Below is a small trained network, with its code and all its weights. Each question gives an input and a class and asks what happens when units are switched off, that is, made to give their printed mean instead of their output.

import numpy as np


def w(rows, s, z=0):
    codes = np.array(rows[::2]) - 128.0
    scale = np.full(codes.shape[1], s)
    scale[-1] = z or s
    return codes * scale


def f(y):
    return y / 2 * (1 + np.tanh(0.7978845608 * (y + 0.044715 * y**3)))


def log_softmax(a):
    a = a - a.max(-1, keepdims=True)
    return a - np.log(np.exp(a).sum(-1, keepdims=True))


def net(x, mask):
    res = np.array(x, float).reshape(1, 2) / 4 @ E
    y = f(res @ A[0][:, :-1].T + A[0][:, -1])
    res = res + np.where(mask, y, B[0][:, -1]) @ B[0][:, :-1]
    return log_softmax(res[-1] @ U[:, :-1].T + U[:, -1])


A, B = {}, {}
E = w([
[180,49,94,222,214,119,91,204,255],'x0',
[196,76,177,108,157,169,138,161,62],'x1',
],0.01)
A[0] = w([
[112,148,136,121,109,138,141,108,68,149],'neuron 1',
[56,247,94,124,108,101,132,113,159,110],'neuron 2',
[135,170,122,133,129,110,124,143,86,211],'neuron 3',
[108,153,123,111,113,132,126,112,85,95],'neuron 4',
[110,170,130,123,123,129,127,118,76,95],'neuron 5',
[120,168,134,112,123,128,131,118,85,98],'neuron 6',
[116,171,145,102,126,102,118,121,85,135],'neuron 7',
[121,147,137,131,126,111,126,122,101,255],'neuron 8',
[188,118,160,112,137,157,135,163,15,107],'neuron 9',
[124,148,134,106,135,140,124,122,123,173],'neuron 10',
],0.014,0.01)
B[0] = w([
[154,152,139,147,150,138,165,158,154,237],'neuron 1',
[125,40,153,137,151,89,56,84,90,254],'neuron 2',
[131,125,114,85,84,165,154,118,133,210],'neuron 3',
[128,141,125,185,138,107,112,165,142,196],'neuron 4',
[137,133,130,176,147,101,119,168,145,197],'neuron 5',
[137,169,125,147,126,88,92,178,131,194],'neuron 6',
[145,144,129,149,142,117,156,151,160,215],'neuron 7',
[108,32,71,5,148,225,74,147,179,248],'neuron 8',
[96,60,135,152,141,68,52,66,110,251],'neuron 9',
[148,149,129,145,106,164,166,96,119,173],'neuron 10',
],0.02,0.0093)
U = w([
[219,129,106,164,172,107,112,225,200,165],'0',
[79,79,164,120,128,54,78,24,79,117],'1',
[120,126,84,32,81,255,158,109,141,254],'2',
[137,178,139,134,97,128,148,103,107,69],'3',
[129,173,160,119,79,111,179,76,122,70],'4',
[121,183,168,139,107,128,181,99,96,74],'5',
[121,186,147,142,105,131,159,98,94,72],'6',
[125,168,142,133,81,100,173,105,101,77],'7',
],0.0091,0.0045)

Each question gives the input, the list of numbers given to net, and the class t.
The units are the neurons (one row each of A and B). Each row of codes is followed by its name. A weight is (code - 128) times the scale printed after its matrix; where a second scale follows, it is the last column's (A, B and U).
mask holds one flag per neuron, in row order. A switched-off neuron (its flag False) gives its mean, the last column of its row in B, instead of its output. The means were averaged over made-up inputs and are rounded, as every weight is.
A unit's drop is (log p(t) with every unit on - log p(t) with that unit switched off) / (log p(t) with every unit on - log p(t) with every unit switched off).
The circuit of an input: a set's keep is (log p(t) with only the set's units on - log p(t) with every unit switched off) / (log p(t) with every unit on - log p(t) with every unit switched off). Starting from all 10 units, units are removed one at a time, each time the one whose removal leaves the highest keep (on an exact tie, the one counted first), for as long as the keep stays at least 0.8.
circuit, biggest first: the units of the circuit, biggest drop first
most important unit: the unit with the biggest drop
top k neurons: the k neurons with the biggest drops, biggest first
drop when u is switched off: that unit's drop, to one decimal
input [1,3], class 2: circuit, biggest first	[neuron 2; neuron 5]
input [-7,-6], class 0: most important unit	neuron 1
input [3,0], class 2: top 2 neurons	[neuron 9; neuron 2]
input [2,4], class 1: top 3 neurons	[neuron 8; neuron 1; neuron 3]
input [-2,-3], class 2: top 2 neurons	[neuron 9; neuron 8]
input [1,4], class 1: top 3 neurons	[neuron 9; neuron 1; neuron 8]
input [2,3], class 2: top 2 neurons	[neuron 2; neuron 9]
input [2,-1], class 2: top 2 neurons	[neuron 9; neuron 2]
input [1,2], class 2: top 2 neurons	[neuron 2; neuron 9]
input [3,4], class 1: drop when neuron 1 is switched off	0.7
input [-1,2], class 2: drop when neuron 2 is switched off	0.3
input [3,-6], class 1: drop when neuron 5 is switched off	0.0
